Below is a small trained network, with its code and all its weights. Each question gives an input and a target symbol and asks what happens when units are switched off, that is, made to give their printed mean instead of their output.

import numpy as np


def w(rows, s, z=0):
    codes = np.array(rows[::2]) - 128.0
    scale = np.full(codes.shape[1], s)
    scale[-1] = z or s
    return codes * scale


def f(y):
    return np.maximum(y, 0)


def softmax(a):
    e = np.exp(a - a.max(-1, keepdims=True))
    return e / e.sum(-1, keepdims=True)


def log_softmax(a):
    a = a - a.max(-1, keepdims=True)
    return a - np.log(np.exp(a).sum(-1, keepdims=True))


def net(x, mask):
    ids = ['αβγδεζηθλμξστφψω'.index(c) for c in x.split()]
    T = len(ids)
    res = E[ids] + P[:T]
    u = 0
    for l in range(2):
        r = res
        for j in range(2):
            rows = slice(4 * j, 4 * j + 4)
            q, k, v = (r @ M[l][rows].T for M in (Q, K, V))
            z = softmax(np.where(np.tri(T) > 0, q @ k.T / 4**0.5, -1e9)) @ v
            o = O[l][rows]
            res = res + np.where(mask[u + j], z, o[:, -1]) @ o[:, :-1]
        u += 2
        y = f(res @ A[l][:, :-1].T + A[l][:, -1])
        res = res + np.where(mask[u : u + 16], y, B[l][:, -1]) @ B[l][:, :-1]
        u += 16
    return log_softmax(res[-1] @ U[:, :-1].T + U[:, -1])


Q, K, V, O, A, B = {}, {}, {}, {}, {}, {}
E = w([
[119,111,80,47,192],'α',
[198,42,173,135,213],'β',
[106,106,77,106,243],'γ',
[165,137,105,111,114],'δ',
[168,122,99,117,109],'ε',
[26,111,178,73,44],'ζ',
[170,159,224,184,117],'η',
[204,50,168,151,229],'θ',
[44,120,198,67,16],'λ',
[195,115,113,190,158],'μ',
[108,219,171,121,2],'ξ',
[52,229,140,191,212],'σ',
[49,36,77,196,75],'τ',
[149,9,152,67,39],'φ',
[122,97,91,42,199],'ψ',
[244,193,111,209,231],'ω',
],0.016)
P = w([
[19,177,254,241,72],'0',
[96,130,183,114,137],'1',
[102,138,155,119,133],'2',
[112,137,137,116,126],'3',
[120,134,123,117,124],'4',
[125,136,113,111,116],'5',
[128,136,99,116,117],'6',
[134,135,91,114,112],'7',
[140,135,86,114,109],'8',
[144,134,77,115,111],'9',
[148,132,70,117,111],'10',
[153,129,62,122,109],'11',
[155,128,57,119,105],'12',
[162,125,51,122,103],'13',
],0.0093)
Q[0] = w([
[234,190,199,114,101],'0.h0',
[149,108,244,250,93],'0.h0',
[82,222,76,99,86],'0.h0',
[131,182,75,71,216],'0.h0',
[148,83,71,191,174],'0.h1',
[111,115,169,54,3],'0.h1',
[52,138,80,145,150],'0.h1',
[163,160,120,174,74],'0.h1',
],0.0064)
K[0] = w([
[254,160,166,134,49],'0.h0',
[95,119,232,175,132],'0.h0',
[101,205,98,79,50],'0.h0',
[93,188,135,117,229],'0.h0',
[178,133,82,144,119],'0.h1',
[134,123,156,45,77],'0.h1',
[69,71,98,193,129],'0.h1',
[145,83,89,206,52],'0.h1',
],0.0092)
V[0] = w([
[2,209,121,52,169],'0.h0',
[118,34,165,103,32],'0.h0',
[159,216,153,113,90],'0.h0',
[141,119,67,75,70],'0.h0',
[99,150,67,189,110],'0.h1',
[90,102,99,79,173],'0.h1',
[46,92,112,148,134],'0.h1',
[184,209,168,102,96],'0.h1',
],0.0053)
O[0] = w([
[253,46,162,76,98,162],'0.h0',
[182,123,177,188,105,123],'0.h0',
[98,114,104,136,214,12],'0.h0',
[114,143,181,114,173,14],'0.h0',
[68,221,70,109,103,230],'0.h1',
[128,173,171,51,38,90],'0.h1',
[191,101,177,112,92,248],'0.h1',
[91,132,97,122,176,16],'0.h1',
],0.0066,0.0015)
A[0] = w([
[147,234,148,122,62,50],'0.n0',
[210,44,131,147,112,81],'0.n1',
[34,1,87,113,176,161],'0.n2',
[127,210,81,69,119,109],'0.n3',
[60,185,122,154,99,56],'0.n4',
[169,43,216,74,179,164],'0.n5',
[157,145,68,193,178,182],'0.n6',
[116,21,80,82,139,50],'0.n7',
[193,142,201,186,146,120],'0.n8',
[48,63,162,142,141,48],'0.n9',
[180,245,166,152,202,86],'0.n10',
[239,50,91,124,192,150],'0.n11',
[124,64,153,231,219,166],'0.n12',
[127,175,142,184,15,115],'0.n13',
[32,200,158,165,144,2],'0.n14',
[132,130,216,152,178,75],'0.n15',
],0.0083,0.0067)
B[0] = w([
[69,32,209,77,103,143],'0.n0',
[88,147,135,89,107,170],'0.n1',
[153,143,142,75,94,239],'0.n2',
[112,76,70,95,177,170],'0.n3',
[128,153,192,155,118,142],'0.n4',
[106,149,49,182,173,213],'0.n5',
[140,80,131,120,95,255],'0.n6',
[31,200,255,161,72,170],'0.n7',
[92,156,172,42,129,168],'0.n8',
[49,227,244,69,11,149],'0.n9',
[221,49,178,163,66,211],'0.n10',
[97,87,145,84,129,235],'0.n11',
[86,188,113,46,107,241],'0.n12',
[113,88,89,167,107,248],'0.n13',
[193,108,251,178,81,142],'0.n14',
[193,63,97,175,86,143],'0.n15',
],0.0092,0.006)
Q[1] = w([
[184,56,36,107,148],'1.h0',
[143,110,223,176,151],'1.h0',
[25,156,64,182,183],'1.h0',
[59,109,163,20,166],'1.h0',
[29,197,146,32,143],'1.h1',
[129,143,128,227,142],'1.h1',
[253,129,100,92,44],'1.h1',
[148,165,150,59,75],'1.h1',
],0.011)
K[1] = w([
[129,163,106,127,56],'1.h0',
[140,139,72,148,161],'1.h0',
[56,100,84,226,83],'1.h0',
[119,240,234,127,153],'1.h0',
[65,221,152,207,138],'1.h1',
[252,64,105,103,91],'1.h1',
[87,77,99,197,142],'1.h1',
[55,255,184,90,180],'1.h1',
],0.0095)
V[1] = w([
[252,87,172,148,134],'1.h0',
[131,58,124,195,103],'1.h0',
[159,134,114,203,162],'1.h0',
[109,47,158,142,213],'1.h0',
[142,114,221,199,167],'1.h1',
[81,218,159,168,157],'1.h1',
[210,1,210,107,135],'1.h1',
[127,131,95,160,145],'1.h1',
],0.0086)
O[1] = w([
[144,170,160,117,140,113],'1.h0',
[218,159,69,116,46,200],'1.h0',
[137,190,156,96,198,3],'1.h0',
[138,201,158,240,35,46],'1.h0',
[122,53,134,127,46,102],'1.h1',
[212,128,187,37,27,90],'1.h1',
[3,5,108,231,134,170],'1.h1',
[163,224,126,106,1,45],'1.h1',
],0.0066,0.0058)
A[1] = w([
[51,192,162,178,121,104],'1.n0',
[40,207,168,93,29,90],'1.n1',
[115,147,150,223,58,152],'1.n2',
[157,130,169,135,166,9],'1.n3',
[84,202,195,49,54,118],'1.n4',
[98,106,191,27,152,56],'1.n5',
[207,139,135,160,47,168],'1.n6',
[91,137,200,82,74,120],'1.n7',
[199,132,247,223,238,107],'1.n8',
[204,60,147,112,186,118],'1.n9',
[95,82,96,178,76,24],'1.n10',
[116,132,180,97,26,147],'1.n11',
[165,76,148,150,244,69],'1.n12',
[166,48,187,85,158,43],'1.n13',
[73,141,248,150,86,87],'1.n14',
[129,122,182,95,37,125],'1.n15',
],0.011,0.012)
B[1] = w([
[189,87,120,100,75,143],'1.n0',
[168,95,215,109,167,196],'1.n1',
[120,181,151,186,132,228],'1.n2',
[211,49,237,241,197,128],'1.n3',
[114,141,49,44,137,191],'1.n4',
[79,191,165,179,128,185],'1.n5',
[51,94,116,96,182,191],'1.n6',
[180,88,179,135,61,201],'1.n7',
[177,82,146,51,74,151],'1.n8',
[147,169,184,132,89,176],'1.n9',
[130,170,119,11,136,205],'1.n10',
[136,130,129,196,132,248],'1.n11',
[66,180,145,151,67,152],'1.n12',
[95,132,86,70,64,159],'1.n13',
[125,115,51,22,154,185],'1.n14',
[136,162,114,192,122,226],'1.n15',
],0.012,0.013)
U = w([
[128,116,116,121,158,155],'α',
[115,155,208,121,127,48],'β',
[171,106,74,94,173,218],'γ',
[136,156,127,129,110,75],'δ',
[165,160,113,125,123,163],'ε',
[119,82,109,112,137,110],'ζ',
[98,104,143,133,95,3],'η',
[105,142,192,127,125,36],'θ',
[90,99,31,143,118,87],'λ',
[131,152,129,133,100,60],'μ',
[216,59,170,122,70,156],'ξ',
[152,163,191,251,69,222],'σ',
[198,189,91,141,63,71],'τ',
[107,123,134,121,129,68],'φ',
[65,153,128,220,178,251],'ψ',
[135,182,141,118,171,128],'ω',
],0.015,0.011)

Each question gives the input, a string of symbols that net reads in full, and the target symbol t.
The units are the heads (4 rows each of Q, K, V and O) and the neurons (one row each of A and B). Each row of codes is followed by its name. A weight is (code - 128) times the scale printed after its matrix; where a second scale follows, it is the last column's (O, A, B and U).
mask holds one flag per unit, layer by layer, with each layer's heads first. A switched-off unit (its flag False) gives its mean, the last column of its rows in O or B, instead of its output. The means were averaged over made-up inputs and are rounded, as every weight is.
A unit's drop is (log p(t) with every unit on - log p(t) with that unit switched off) / (log p(t) with every unit on - log p(t) with every unit switched off).
The circuit of an input: a set's keep is (log p(t) with only the set's units on - log p(t) with every unit switched off) / (log p(t) with every unit on - log p(t) with every unit switched off). Starting from the 12 units with the biggest drops (on a tie, the unit counted first), units are removed one at a time, each time the one whose removal leaves the highest keep (on an exact tie, the one counted first), for as long as the keep stays at least 0.8.
units of the circuit, in order: the units of the circuit, biggest drop first
top k neurons: the k neurons with the biggest drops, biggest first
k most important neurons of layer l: the k neurons of layer l with the biggest drops, biggest first
which heads matter: for each layer, one digit per head in row order, 1 if its drop is at least 0.15 and else 0, layers parted by /
input γ μ μ φ θ λ ω, target ξ: units of the circuit, in order	0.n10
input β ψ τ, target ξ: top 3 neurons	0.n9; 1.n1; 1.n7
input β η ω α, target β: which heads matter	11 / 11
input ω η ω ω ξ ζ τ ω ψ ξ ω τ τ γ, target ω: units of the circuit, in order	0.n10; 1.n5; 1.h1; 0.n11
input ε β ω β μ ψ ψ μ, target γ: units of the circuit, in order	1.n5; 1.n7
input ζ τ τ β φ φ τ ω ε, target γ: which heads matter	10 / 10
input θ σ τ ψ μ θ τ ξ ω ω η ζ, target ξ: which heads matter	00 / 00
input ψ θ η θ ψ, target ψ: top 2 neurons	0.n12; 0.n5
input η φ ξ, target ξ: top 3 neurons	1.n14; 1.n7; 0.n0
input ω η ε δ τ τ ω ψ ω ψ τ τ α, target ω: 3 most important neurons of layer 0	0.n10; 0.n15; 0.n6
input η ζ τ β, target η: top 4 neurons	0.n10; 0.n5; 0.n12; 0.n15
input γ ξ σ β ω φ τ β τ ψ τ τ ω, target σ: 3 most important neurons of layer 0	0.n10; 0.n2; 0.n13
input ω σ ω σ σ τ γ, target ω: which heads matter	10 / 10
input μ τ σ, target ξ: units of the circuit, in order	1.n8; 0.n14
input ω τ λ λ, target σ: which heads matter	11 / 00
input β η β η τ φ α ψ ψ ε θ τ γ, target β: top 2 neurons	0.n12; 1.n5
input λ β τ γ β ψ ω τ ε ε τ ζ ψ, target λ: which heads matter	10 / 11
input ε α θ σ ω ψ ε, target γ: units of the circuit, in order	1.n7; 1.n2
input ψ λ ε ψ η ω τ γ τ ψ ω τ ξ, target ξ: units of the circuit, in order	0.n0
input σ β ω σ σ ζ, target ξ: top 2 neurons	1.n7; 1.n14
input σ φ λ β, target σ: top neuron	1.n5
input σ τ β β, target σ: 2 most important neurons of layer 0	0.n12; 0.n14
input ξ θ ω β λ τ ω τ μ, target γ: units of the circuit, in order	1.n7; 1.n5
input ω θ ω τ δ η τ ε τ α ω γ μ θ, target ω: top 4 neurons	0.n10; 1.n5; 0.n6; 0.n12
input λ φ θ θ τ δ ω ξ ψ μ ω α γ, target λ: 3 most important neurons of layer 1	1.n1; 1.n7; 1.n13
input σ θ τ β ω ω ω ω τ, target σ: top 4 neurons	0.n2; 0.n5; 1.n2; 0.n9
input δ φ τ ε ψ β ψ ω τ, target σ: top 3 neurons	0.n5; 1.n2; 0.n9
input τ ω φ α η ω σ τ β φ ψ, target τ: which heads matter	00 / 01
